Here is a tiny trained network, its code and every weight. The questions are about switching its units off for an input and a class, where a switched-off unit gives its printed mean instead of its output.

import numpy as np


def w(rows, s, z=0):
    codes = np.array(rows[::2]) - 128.0
    scale = np.full(codes.shape[1], s)
    scale[-1] = z or s
    return codes * scale


def f(y):
    return np.maximum(y, 0)


def log_softmax(a):
    a = a - a.max(-1, keepdims=True)
    return a - np.log(np.exp(a).sum(-1, keepdims=True))


def net(x, mask):
    res = np.array(x, float).reshape(1, 4) / 4 @ E
    y = f(res @ A[0][:, :-1].T + A[0][:, -1])
    res = res + np.where(mask, y, B[0][:, -1]) @ B[0][:, :-1]
    return log_softmax(res[-1] @ U[:, :-1].T + U[:, -1])


A, B = {}, {}
E = w([
[52,213,100],'x0',
[128,130,129],'x1',
[129,127,130],'x2',
[90,81,2],'x3',
],0.0098)
A[0] = w([
[169,101,145,90],'N1',
[161,160,161,76],'N2',
[165,81,142,65],'N3',
[140,144,182,102],'N4',
[129,128,158,152],'N5',
[127,7,168,63],'N6',
[159,183,180,70],'N7',
[137,141,141,255],'N8',
[180,77,168,111],'N9',
[228,195,158,94],'N10',
[74,194,131,89],'N11',
],0.015,0.0065)
B[0] = w([
[92,193,143,188],'N1',
[218,119,46,196],'N2',
[135,211,118,190],'N3',
[226,93,71,222],'N4',
[159,3,35,192],'N5',
[186,209,168,239],'N6',
[162,121,83,239],'N7',
[20,46,225,254],'N8',
[115,197,208,245],'N9',
[165,84,46,255],'N10',
[136,169,149,225],'N11',
],0.0063,0.0072)
U = w([
[190,102,19,74],'0',
[133,123,132,253],'1',
[140,250,138,34],'2',
],0.018,0.0061)

Each question gives the input, the list of numbers given to net, and the class t.
The units are the neurons (one row each of A and B). Each row of codes is followed by its name. A weight is (code - 128) times the scale printed after its matrix; where a second scale follows, it is the last column's (A, B and U).
mask holds one flag per neuron, in row order. A switched-off neuron (its flag False) gives its mean, the last column of its row in B, instead of its output. The means were averaged over made-up inputs and are rounded, as every weight is.
A unit's drop is (log p(t) with every unit on - log p(t) with that unit switched off) / (log p(t) with every unit on - log p(t) with every unit switched off).
The circuit of an input: a set's keep is (log p(t) with only the set's units on - log p(t) with every unit switched off) / (log p(t) with every unit on - log p(t) with every unit switched off). Starting from all 11 units, units are removed one at a time, each time the one whose removal leaves the highest keep (on an exact tie, the one counted first), for as long as the keep stays at least 0.8.
circuit, biggest first: the units of the circuit, biggest drop first
most important unit: the unit with the biggest drop
top k neurons: the k neurons with the biggest drops, biggest first
drop of u: that unit's drop, to one decimal
input [0,1,6,5], class 1: circuit, biggest first -> [N10 N4]
input [-8,-5,-1,4], class 2: most important unit -> N6
input [4,-6,7,5], class 1: circuit, biggest first -> [N10 N2]
input [-6,-2,2,-4], class 2: top 2 neurons -> [N9 N6]
input [2,4,-5,3], class 1: circuit, biggest first -> [N10 N4 N6]
input [-7,-1,-5,-3], class 2: top 2 neurons -> [N9 N6]
input [-1,2,7,4], class 1: top 2 neurons -> [N10 N4]
input [-5,-7,0,-7], class 0: top 4 neurons -> [N10 N4 N5 N2]
input [-6,2,2,-6], class 0: top 4 neurons -> [N10 N5 N4 N2]
input [-8,0,6,-6], class 2: top 3 neurons -> [N9 N6 N1]
input [4,-2,-1,-4], class 0: top 2 neurons -> [N9 N6]
input [-6,-5,-1,-6], class 0: top 4 neurons -> [N10 N5 N4 N2]
input [-7,-2,8,5], class 1: drop of N9 -> -0.1
input [2,-1,-6,2], class 1: drop of N5 -> 0.1
input [-4,2,3,-1], class 2: drop of N3 -> 0.1
input [6,-8,3,4], class 2: circuit, biggest first -> [N10]
